Here is a tiny trained network, its code and every weight. The questions are about switching its units off for an input and a target symbol, where a switched-off unit gives its printed mean instead of its output.

import numpy as np


def w(rows, s, z=0):
    codes = np.array(rows[::2]) - 128.0
    scale = np.full(codes.shape[1], s)
    scale[-1] = z or s
    return codes * scale


def norm(h):
    return h / np.sqrt((h * h).mean(-1, keepdims=True) + 1e-5)


def f(y):
    return y / 2 * (1 + np.tanh(0.7978845608 * (y + 0.044715 * y**3)))


def softmax(a):
    e = np.exp(a - a.max(-1, keepdims=True))
    return e / e.sum(-1, keepdims=True)


def log_softmax(a):
    a = a - a.max(-1, keepdims=True)
    return a - np.log(np.exp(a).sum(-1, keepdims=True))


def net(x, mask):
    ids = ['αβγδεθμξστφω'.index(c) for c in x.split()]
    T = len(ids)
    res = E[ids] + P[:T]
    u = 0
    for l in range(2):
        r = norm(res)
        for j in range(2):
            rows = slice(2 * j, 2 * j + 2)
            q, k, v = (r @ M[l][rows].T for M in (Q, K, V))
            z = softmax(np.where(np.tri(T) > 0, q @ k.T / 2**0.5, -1e9)) @ v
            o = O[l][rows]
            res = res + np.where(mask[u + j], z, o[:, -1]) @ o[:, :-1]
        u += 2
        y = f(norm(res) @ A[l][:, :-1].T + A[l][:, -1])
        res = res + np.where(mask[u : u + 16], y, B[l][:, -1]) @ B[l][:, :-1]
        u += 16
    return log_softmax(norm(res)[-1] @ U[:, :-1].T + U[:, -1])


Q, K, V, O, A, B = {}, {}, {}, {}, {}, {}
E = w([
[127,142,120,120,162],'α',
[83,126,131,114,124],'β',
[98,119,142,102,132],'γ',
[103,136,126,110,145],'δ',
[83,126,117,126,128],'ε',
[197,45,53,145,1],'θ',
[113,124,138,101,145],'μ',
[102,138,112,124,148],'ξ',
[139,136,139,102,166],'σ',
[119,143,101,141,161],'τ',
[124,118,152,93,148],'φ',
[120,138,128,105,156],'ω',
],0.0072)
P = w([
[104,202,149,97,140],'0',
[76,103,108,120,185],'1',
[142,221,204,176,72],'2',
[113,98,88,68,147],'3',
[78,96,156,184,196],'4',
[158,252,163,159,58],'5',
[139,134,66,57,115],'6',
[87,109,145,163,177],'7',
],0.0032)
Q[0] = w([
[153,168,235,244,92],'L0H1',
[57,20,96,119,250],'L0H1',
[153,122,124,142,130],'L0H2',
[90,177,129,108,156],'L0H2',
],0.012)
K[0] = w([
[54,62,146,121,246],'L0H1',
[187,117,49,53,52],'L0H1',
[101,125,134,103,143],'L0H2',
[172,71,98,143,83],'L0H2',
],0.011)
V[0] = w([
[71,80,193,36,69],'L0H1',
[254,130,196,72,161],'L0H1',
[79,183,183,124,174],'L0H2',
[157,201,100,84,53],'L0H2',
],0.0053)
O[0] = w([
[167,185,42,32,42,152],'L0H1',
[157,250,255,196,55,75],'L0H1',
[67,197,88,183,185,252],'L0H2',
[171,67,126,78,232,112],'L0H2',
],0.0056,0.004)
A[0] = w([
[129,105,84,185,56,142],'L0N1',
[213,145,99,57,76,72],'L0N2',
[137,195,62,143,130,140],'L0N3',
[162,195,107,59,122,160],'L0N4',
[136,145,60,195,147,182],'L0N5',
[243,115,116,116,21,80],'L0N6',
[192,66,132,137,187,157],'L0N7',
[239,94,179,192,97,167],'L0N8',
[117,150,129,115,110,136],'L0N9',
[162,3,158,202,134,99],'L0N10',
[133,91,161,104,181,141],'L0N11',
[148,149,131,106,167,90],'L0N12',
[218,21,76,79,41,81],'L0N13',
[69,212,156,165,102,186],'L0N14',
[42,132,174,198,139,105],'L0N15',
[180,225,225,196,22,3],'L0N16',
],0.0058,0.0041)
B[0] = w([
[125,164,190,42,175,121],'L0N1',
[96,125,127,216,126,117],'L0N2',
[82,98,162,49,73,224],'L0N3',
[76,97,141,107,55,198],'L0N4',
[125,79,201,104,79,236],'L0N5',
[90,46,96,182,246,113],'L0N6',
[80,128,147,171,18,144],'L0N7',
[75,101,66,49,157,101],'L0N8',
[142,115,134,117,107,143],'L0N9',
[107,252,102,116,64,115],'L0N10',
[123,97,97,190,86,149],'L0N11',
[91,131,115,110,128,125],'L0N12',
[118,212,197,219,112,132],'L0N13',
[181,65,198,105,113,254],'L0N14',
[239,93,175,208,155,173],'L0N15',
[57,169,40,205,84,148],'L0N16',
],0.0043,0.0037)
Q[1] = w([
[228,178,177,2,247],'L1H1',
[180,122,171,137,203],'L1H1',
[131,63,224,96,141],'L1H2',
[51,75,179,157,67],'L1H2',
],0.0087)
K[1] = w([
[133,22,97,149,8],'L1H1',
[192,2,135,225,64],'L1H1',
[144,79,9,242,67],'L1H2',
[238,207,115,162,92],'L1H2',
],0.0065)
V[1] = w([
[143,2,124,224,68],'L1H1',
[67,142,76,194,19],'L1H1',
[128,78,132,118,61],'L1H2',
[130,124,161,82,159],'L1H2',
],0.0054)
O[1] = w([
[86,213,124,40,172,1],'L1H1',
[2,111,158,75,137,86],'L1H1',
[105,174,82,98,145,165],'L1H2',
[117,115,157,76,141,179],'L1H2',
],0.0056,0.0017)
A[1] = w([
[163,81,108,99,66,107],'L1N1',
[103,89,8,91,213,2],'L1N2',
[130,94,34,87,96,77],'L1N3',
[53,105,30,108,130,173],'L1N4',
[168,124,101,177,166,167],'L1N5',
[136,94,81,48,116,139],'L1N6',
[93,137,110,136,202,120],'L1N7',
[56,105,145,144,117,83],'L1N8',
[139,171,88,88,19,105],'L1N9',
[131,92,61,144,158,69],'L1N10',
[173,218,72,101,104,95],'L1N11',
[135,140,189,202,110,135],'L1N12',
[204,110,162,126,126,129],'L1N13',
[209,166,62,185,116,53],'L1N14',
[118,183,2,58,116,39],'L1N15',
[107,124,159,41,145,95],'L1N16',
],0.0082,0.0051)
B[1] = w([
[98,154,89,82,167,161],'L1N1',
[122,2,157,133,102,195],'L1N2',
[106,192,119,160,129,171],'L1N3',
[196,159,146,149,122,254],'L1N4',
[58,117,171,114,139,156],'L1N5',
[130,140,100,149,179,191],'L1N6',
[68,156,129,152,136,160],'L1N7',
[168,158,150,88,136,147],'L1N8',
[86,89,197,141,167,181],'L1N9',
[122,81,150,144,101,150],'L1N10',
[106,102,174,99,85,115],'L1N11',
[117,168,65,143,133,166],'L1N12',
[145,115,123,59,99,135],'L1N13',
[92,92,181,74,209,116],'L1N14',
[63,158,133,88,51,143],'L1N15',
[168,106,78,133,168,150],'L1N16',
],0.0074,0.0064)
U = w([
[196,164,45,139,204,190],'α',
[108,77,142,27,210,100],'β',
[122,143,84,174,112,130],'γ',
[83,124,33,105,65,140],'δ',
[83,127,233,111,43,90],'ε',
[221,127,112,78,47,255],'θ',
[74,220,84,64,130,130],'μ',
[160,2,162,178,132,104],'ξ',
[183,210,141,166,58,180],'σ',
[48,158,145,200,226,17],'τ',
[213,179,222,162,177,117],'φ',
[110,71,34,126,81,125],'ω',
],0.011,0.0036)

Each question gives the input, a string of symbols that net reads in full, and the target symbol t.
The units are the heads (2 rows each of Q, K, V and O) and the neurons (one row each of A and B). Each row of codes is followed by its name. A weight is (code - 128) times the scale printed after its matrix; where a second scale follows, it is the last column's (O, A, B and U).
mask holds one flag per unit, layer by layer, with each layer's heads first. A switched-off unit (its flag False) gives its mean, the last column of its rows in O or B, instead of its output. The means were averaged over made-up inputs and are rounded, as every weight is.
A unit's drop is (log p(t) with every unit on - log p(t) with that unit switched off) / (log p(t) with every unit on - log p(t) with every unit switched off).
The circuit of an input: a set's keep is (log p(t) with only the set's units on - log p(t) with every unit switched off) / (log p(t) with every unit on - log p(t) with every unit switched off). Starting from the 12 units with the biggest drops (on a tie, the unit counted first), units are removed one at a time, each time the one whose removal leaves the highest keep (on an exact tie, the one counted first), for as long as the keep stays at least 0.8.
units of the circuit, in order: the units of the circuit, biggest drop first
most important unit: the unit with the biggest drop
k most important neurons: the k neurons with the biggest drops, biggest first
k most important neurons of layer l: the k neurons of layer l with the biggest drops, biggest first
heads that matter: for each layer, one digit per head in row order, 1 if its drop is at least 0.15 and else 0, layers parted by /
input τ μ μ μ ξ θ μ φ, target ε: heads that matter => 11 / 10
input ξ α φ σ τ ξ, target τ: units of the circuit, in order => [L0H1; L1N2]
input μ γ μ φ ξ φ τ, target ε: units of the circuit, in order => [L0H1; L1N9]
input φ α μ δ θ α γ, target σ: 2 most important neurons => [L0N15; L0N13]
input α ξ α, target ξ: units of the circuit, in order => [L0H1; L1N2]
input α σ ω α ξ ξ ξ, target ξ: units of the circuit, in order => [L0H1; L1N2]
input φ ε τ, target ω: units of the circuit, in order => [L0H1]
input μ ξ γ β, target μ: units of the circuit, in order => [L0H1; L1N2]
input θ φ φ, target μ: 3 most important neurons of layer 0 => [L0N7; L0N6; L0N11]
input μ σ ω, target σ: units of the circuit, in order => [L0H1; L1N12; L0N14; L0N16]
input ω φ β ξ θ ξ ξ, target ξ: heads that matter => 01 / 10
input ξ ω τ φ θ μ γ μ, target τ: 2 most important neurons of layer 1 => [L1N2; L1N14]
input ξ θ α φ ξ ω, target τ: 4 most important neurons => [L0N7; L1N14; L1N2; L0N14]
input ξ ω φ, target θ: most important unit => L1N13
input θ σ α τ δ φ, target μ: 2 most important neurons => [L0N7; L0N16]
input τ γ φ δ α ξ δ, target ξ: 2 most important neurons of layer 1 => [L1N2; L1N4]
input δ φ α, target ε: 3 most important neurons of layer 1 => [L1N9; L1N4; L1N2]
input α τ μ β, target β: 2 most important neurons => [L1N9; L1N4]
input α ξ φ μ ε δ, target ω: 2 most important neurons => [L1N2; L1N15]
input τ τ φ μ α ξ τ, target ξ: units of the circuit, in order => [L1N2]
input φ σ φ τ ω μ δ, target β: 2 most important neurons of layer 1 => [L1N16; L1N9]
input τ β ξ ξ μ α θ φ, target ε: 4 most important neurons of layer 1 => [L1N15; L1N9; L1N11; L1N12]
input ξ σ ξ, target σ: 2 most important neurons => [L1N12; L0N14]
input ξ τ θ ω φ γ, target τ: 2 most important neurons => [L0N6; L0N5]
input φ τ φ μ μ, target β: 2 most important neurons of layer 1 => [L1N16; L1N9]
input φ ω α α, target φ: 2 most important neurons of layer 0 => [L0N15; L0N14]
input μ γ μ γ μ τ μ ξ, target β: most important neuron of layer 1 => [L1N9]
